Below is a small trained network, with its code and all its weights. Each question gives an input and a target symbol and asks what happens when units are switched off, that is, made to give their printed mean instead of their output.

import numpy as np


def w(rows, s, z=0):
    codes = np.array(rows[::2]) - 128.0
    scale = np.full(codes.shape[1], s)
    scale[-1] = z or s
    return codes * scale


def f(y):
    return np.maximum(y, 0)


def softmax(a):
    e = np.exp(a - a.max(-1, keepdims=True))
    return e / e.sum(-1, keepdims=True)


def log_softmax(a):
    a = a - a.max(-1, keepdims=True)
    return a - np.log(np.exp(a).sum(-1, keepdims=True))


def net(x, mask):
    ids = ['βγζηπστω'.index(c) for c in x.split()]
    T = len(ids)
    res = E[ids] + P[:T]
    u = 0
    for l in range(2):
        q, k, v = (res @ M[l].T for M in (Q, K, V))
        z = softmax(np.where(np.tri(T) > 0, q @ k.T / 4**0.5, -1e9)) @ v
        res = res + np.where(mask[u], z, O[l][:, -1]) @ O[l][:, :-1]
        u += 1
        y = f(res @ A[l][:, :-1].T + A[l][:, -1])
        res = res + np.where(mask[u : u + 4], y, B[l][:, -1]) @ B[l][:, :-1]
        u += 4
    return log_softmax(res[-1] @ U[:, :-1].T + U[:, -1])


Q, K, V, O, A, B = {}, {}, {}, {}, {}, {}
E = w([
[67,92,151,142,80,96,137,220],'β',
[112,89,217,106,112,171,247,116],'γ',
[76,183,106,122,189,152,177,145],'ζ',
[139,71,91,81,178,148,121,165],'η',
[89,140,161,219,172,85,93,103],'π',
[31,167,178,58,127,124,63,114],'σ',
[86,168,55,111,94,107,155,89],'τ',
[159,149,164,61,220,130,163,10],'ω',
],0.012)
P = w([
[173,237,180,109,92,99,139,149],'0',
[122,138,116,175,214,255,127,143],'1',
[104,128,113,153,187,234,115,138],'2',
[86,120,117,135,175,198,116,123],'3',
[78,109,110,127,169,171,131,132],'4',
[74,115,107,111,172,149,130,126],'5',
[70,107,121,103,161,132,137,131],'6',
[63,111,113,90,159,113,142,128],'7',
[57,107,120,97,149,88,151,113],'8',
[51,115,123,67,153,74,168,119],'9',
[49,107,128,73,152,50,169,116],'10',
[63,112,120,57,149,55,184,127],'11',
],0.0095)
Q[0] = w([
[104,2,150,114,170,67,126,133],'0.h0',
[43,154,168,150,150,55,119,98],'0.h0',
[106,168,152,37,82,71,189,141],'0.h0',
[205,150,184,169,17,98,42,95],'0.h0',
],0.0092)
K[0] = w([
[93,171,133,69,180,28,197,168],'0.h0',
[227,126,96,53,56,86,143,166],'0.h0',
[254,186,178,201,129,76,122,158],'0.h0',
[155,172,98,155,155,246,137,185],'0.h0',
],0.0081)
V[0] = w([
[168,67,102,112,143,124,9,99],'0.h0',
[103,129,101,206,165,125,175,107],'0.h0',
[50,114,107,65,151,163,137,174],'0.h0',
[163,100,69,121,113,164,170,157],'0.h0',
],0.011)
O[0] = w([
[141,114,160,41,236,11,122,195,56],'0.h0',
[70,68,62,255,146,93,161,87,131],'0.h0',
[21,132,86,33,99,216,140,182,253],'0.h0',
[185,125,64,73,83,73,247,170,104],'0.h0',
],0.0076,0.006)
A[0] = w([
[155,127,68,235,49,130,157,57,58],'0.n0',
[135,130,119,127,132,120,118,132,95],'0.n1',
[175,111,115,76,220,58,253,201,147],'0.n2',
[135,105,138,87,43,54,136,212,252],'0.n3',
],0.0064,0.0023)
B[0] = w([
[2,147,134,110,101,78,121,104,204],'0.n0',
[115,146,118,94,127,127,150,122,128],'0.n1',
[191,197,41,60,170,118,194,182,254],'0.n2',
[180,235,113,226,122,220,126,185,215],'0.n3',
],0.0062,0.0026)
Q[1] = w([
[249,133,151,187,157,18,136,155],'1.h0',
[3,202,69,93,90,254,181,131],'1.h0',
[145,107,120,186,149,87,112,125],'1.h0',
[197,143,162,168,115,64,129,160],'1.h0',
],0.0053)
K[1] = w([
[75,2,96,119,229,150,166,139],'1.h0',
[155,227,162,160,21,72,94,90],'1.h0',
[111,78,63,157,149,139,148,175],'1.h0',
[79,75,101,125,201,148,119,127],'1.h0',
],0.0057)
V[1] = w([
[119,190,15,145,191,143,65,183],'1.h0',
[17,95,111,160,137,91,84,26],'1.h0',
[94,143,201,106,230,254,159,101],'1.h0',
[82,78,209,212,120,174,46,203],'1.h0',
],0.0057)
O[1] = w([
[87,209,114,108,219,181,209,31,219],'1.h0',
[184,120,35,61,117,103,18,95,39],'1.h0',
[151,220,38,213,175,7,208,190,255],'1.h0',
[254,124,100,67,11,58,229,94,108],'1.h0',
],0.0058,0.0047)
A[1] = w([
[91,154,230,113,253,169,193,123,138],'1.n0',
[48,185,139,151,63,86,128,74,105],'1.n1',
[138,188,175,200,78,175,111,41,90],'1.n2',
[193,74,128,155,133,247,75,118,252],'1.n3',
],0.0058,0.0015)
B[1] = w([
[175,142,82,143,63,98,69,78,252],'1.n0',
[89,138,104,96,157,135,155,170,163],'1.n1',
[69,97,153,148,159,119,132,83,145],'1.n2',
[182,254,172,140,131,125,158,152,141],'1.n3',
],0.0088,0.015)
U = w([
[135,82,134,208,1,144,85,240,1],'β',
[145,41,220,119,75,178,239,91,96],'γ',
[143,194,115,189,78,146,108,100,226],'ζ',
[201,191,131,82,182,102,173,207,135],'η',
[104,48,174,219,251,29,90,173,187],'π',
[83,144,209,49,135,185,3,139,15],'σ',
[78,86,57,87,184,136,142,137,151],'τ',
[216,106,118,105,121,88,89,18,60],'ω',
],0.0061,0.0053)

Each question gives the input, a string of symbols that net reads in full, and the target symbol t.
The units are the heads (4 rows each of Q, K, V and O) and the neurons (one row each of A and B). Each row of codes is followed by its name. A weight is (code - 128) times the scale printed after its matrix; where a second scale follows, it is the last column's (O, A, B and U).
mask holds one flag per unit, layer by layer, with each layer's heads first. A switched-off unit (its flag False) gives its mean, the last column of its rows in O or B, instead of its output. The means were averaged over made-up inputs and are rounded, as every weight is.
A unit's drop is (log p(t) with every unit on - log p(t) with that unit switched off) / (log p(t) with every unit on - log p(t) with every unit switched off).
The circuit of an input: a set's keep is (log p(t) with only the set's units on - log p(t) with every unit switched off) / (log p(t) with every unit on - log p(t) with every unit switched off). Starting from all 10 units, units are removed one at a time, each time the one whose removal leaves the highest keep (on an exact tie, the one counted first), for as long as the keep stays at least 0.8.
circuit, biggest first: the units of the circuit, biggest drop first
k most important neurons: the k neurons with the biggest drops, biggest first
top k neurons in layer l: the k neurons of layer l with the biggest drops, biggest first
drop of u: that unit's drop, to one decimal
input σ β π τ ζ η β ζ ω, target η: circuit, biggest first => (1.h0; 0.h0; 1.n0)
input τ ζ β ζ η σ γ η ω, target σ: 2 most important neurons => (1.n0; 0.n0)
input ω ω γ ζ η η, target π: circuit, biggest first => (1.h0; 1.n0)
input σ τ η η τ, target η: most important neuron => (1.n0)
input π η η σ, target ω: circuit, biggest first => (0.h0; 1.h0)
input τ π π π, target π: 2 most important neurons => (1.n0; 1.n2)
input σ η η η η η η η, target η: circuit, biggest first => (0.h0; 1.h0)
input σ η η η τ η η ζ, target η: circuit, biggest first => (1.h0; 0.h0)
input ζ π ζ η η η π ζ ζ π, target τ: top 2 neurons in layer 1 => (1.n0; 1.n1)
input γ η η ζ η η η η, target η: circuit, biggest first => (1.n0; 0.h0; 1.h0)
input σ β π η τ τ σ η π ω β, target η: top 3 neurons in layer 1 => (1.n0; 1.n1; 1.n2)
input β η σ η η π σ π π σ, target γ: 2 most important neurons => (1.n0; 0.n3)
input ζ ω π, target π: 2 most important neurons => (1.n0; 1.n2)
input π γ π β ζ τ, target ω: most important neuron => (0.n2)
input ζ η π η η π, target τ: top 2 neurons in layer 1 => (1.n0; 1.n3)
input ζ ζ η τ, target τ: top 2 neurons in layer 1 => (1.n0; 1.n1)
input γ σ η η η η γ τ, target β: drop of 1.n0 => -0.1
input τ η ζ π η ζ η ω σ ζ, target σ: drop of 1.n0 => 0.1
input γ τ η η ζ, target β: drop of 0.h0 => 0.4
input π γ ζ η η, target ω: drop of 1.n0 => -0.3
input σ η η π ζ, target η: top 2 neurons in layer 1 => (1.n0; 1.n2)
input π η σ π η η ζ ζ, target ω: top neuron in layer 0 => (0.n0)
input β η ζ η, target γ: top 2 neurons in layer 0 => (0.n3; 0.n2)
